Below are the code and all the weights of a small trained network. Each question names an input and a class and asks about switching units off, where a switched-off unit gives its printed mean instead of its output.

import numpy as np


def w(rows, s, z=0):
    codes = np.array(rows[::2]) - 128.0
    scale = np.full(codes.shape[1], s)
    scale[-1] = z or s
    return codes * scale


def f(y):
    return np.maximum(y, 0)


def log_softmax(a):
    a = a - a.max(-1, keepdims=True)
    return a - np.log(np.exp(a).sum(-1, keepdims=True))


def net(x, mask):
    res = np.array(x, float).reshape(1, 4) / 4 @ E
    y = f(res @ A[0][:, :-1].T + A[0][:, -1])
    res = res + np.where(mask, y, B[0][:, -1]) @ B[0][:, :-1]
    return log_softmax(res[-1] @ U[:, :-1].T + U[:, -1])


A, B = {}, {}
E = w([
[122,191,209,132,164,61,215,153,120,63,188,206],'x0',
[91,170,84,75,87,116,117,180,232,158,102,208],'x1',
[26,133,71,219,124,169,193,75,140,145,194,145],'x2',
[136,84,117,93,66,95,255,158,158,59,103,43],'x3',
],0.0092)
A[0] = w([
[105,128,153,100,82,113,123,181,179,168,101,190,95],'N1',
[221,128,203,75,136,116,103,179,85,144,37,144,71],'N2',
[172,113,94,132,122,145,119,104,93,127,149,86,160],'N3',
[128,70,196,127,204,133,142,72,2,115,153,71,125],'N4',
[119,87,119,101,53,107,213,142,148,50,114,90,7],'N5',
[103,58,117,128,53,103,170,165,152,83,115,75,57],'N6',
[141,105,66,118,87,200,120,138,100,175,91,75,87],'N7',
[88,143,56,94,51,108,93,175,215,136,122,193,23],'N8',
[59,166,76,184,129,189,184,69,157,152,222,120,152],'N9',
[133,209,209,124,170,42,205,166,95,70,228,172,115],'N10',
[124,156,134,108,219,179,76,108,111,173,156,185,115],'N11',
],0.0084,0.002)
B[0] = w([
[120,120,217,183,131,146,197,117,185,116,221,124,190],'N1',
[37,160,185,117,214,82,179,92,101,216,40,77,224],'N2',
[176,86,142,178,120,193,179,70,222,93,111,131,161],'N3',
[145,48,202,202,73,153,187,139,168,80,181,180,201],'N4',
[44,54,137,59,128,93,67,88,101,159,212,146,205],'N5',
[17,30,98,77,196,133,7,68,88,98,159,144,193],'N6',
[185,126,124,74,94,254,158,146,189,116,31,178,190],'N7',
[165,80,230,191,75,164,216,181,131,117,163,189,214],'N8',
[51,228,189,134,188,81,159,63,133,198,51,48,214],'N9',
[193,145,46,86,106,242,114,57,244,174,72,156,246],'N10',
[42,62,57,58,158,82,16,121,106,108,232,217,195],'N11',
],0.0066,0.014)
U = w([
[124,91,254,220,91,177,210,143,158,105,204,173,74],'0',
[45,77,57,69,167,114,31,95,116,143,206,159,93],'1',
[161,158,25,94,112,238,147,98,206,155,37,152,185],'2',
[55,201,206,139,210,90,180,96,114,224,40,41,118],'3',
[124,157,130,164,131,131,158,129,150,98,108,109,254],'4',
[173,201,51,123,73,71,167,157,58,55,152,91,77],'5',
[139,173,67,165,103,25,134,164,57,22,129,69,72],'6',
[159,179,11,138,87,114,157,183,43,132,142,79,73],'7',
],0.0071,0.0048)

Each question gives the input, the list of numbers given to net, and the class t.
The units are the neurons (one row each of A and B). Each row of codes is followed by its name. A weight is (code - 128) times the scale printed after its matrix; where a second scale follows, it is the last column's (A, B and U).
mask holds one flag per neuron, in row order. A switched-off neuron (its flag False) gives its mean, the last column of its row in B, instead of its output. The means were averaged over made-up inputs and are rounded, as every weight is.
A unit's drop is (log p(t) with every unit on - log p(t) with that unit switched off) / (log p(t) with every unit on - log p(t) with every unit switched off).
The circuit of an input: a set's keep is (log p(t) with only the set's units on - log p(t) with every unit switched off) / (log p(t) with every unit on - log p(t) with every unit switched off). Starting from all 11 units, units are removed one at a time, each time the one whose removal leaves the highest keep (on an exact tie, the one counted first), for as long as the keep stays at least 0.8.
units of the circuit, in order: the units of the circuit, biggest drop first
top k neurons: the k neurons with the biggest drops, biggest first
drop of u: that unit's drop, to one decimal
input [-6,-7,4,-6], class 0: units of the circuit, in order	(N4)
input [7,-4,7,-7], class 1: top 2 neurons	(N11 N2)
input [0,2,-4,5], class 1: units of the circuit, in order	(N6 N5)
input [4,-5,-5,7], class 1: units of the circuit, in order	(N5 N6)
input [2,3,-6,-5], class 3: top 4 neurons	(N2 N6 N5 N4)
input [7,8,-7,-5], class 0: top 2 neurons	(N1 N8)
input [-6,-7,5,8], class 1: top 3 neurons	(N6 N5 N8)
input [1,6,-7,-1], class 3: top 2 neurons	(N2 N4)
input [-3,1,7,5], class 3: top 2 neurons	(N9 N11)
input [3,-4,6,3], class 3: top 2 neurons	(N9 N8)
input [3,2,8,6], class 3: top 2 neurons	(N9 N11)
input [8,2,-1,7], class 2: top 2 neurons	(N10 N11)
input [8,-7,-4,-4], class 2: top 3 neurons	(N10 N8 N1)
input [-2,3,-2,0], class 4: top 2 neurons	(N10 N4)
input [4,2,-6,-2], class 3: units of the circuit, in order	(N2)
input [-2,-1,8,8], class 1: drop of N6	1.2
input [7,2,4,-4], class 2: drop of N10	0.8
input [5,4,0,-2], class 2: drop of N4	0.5
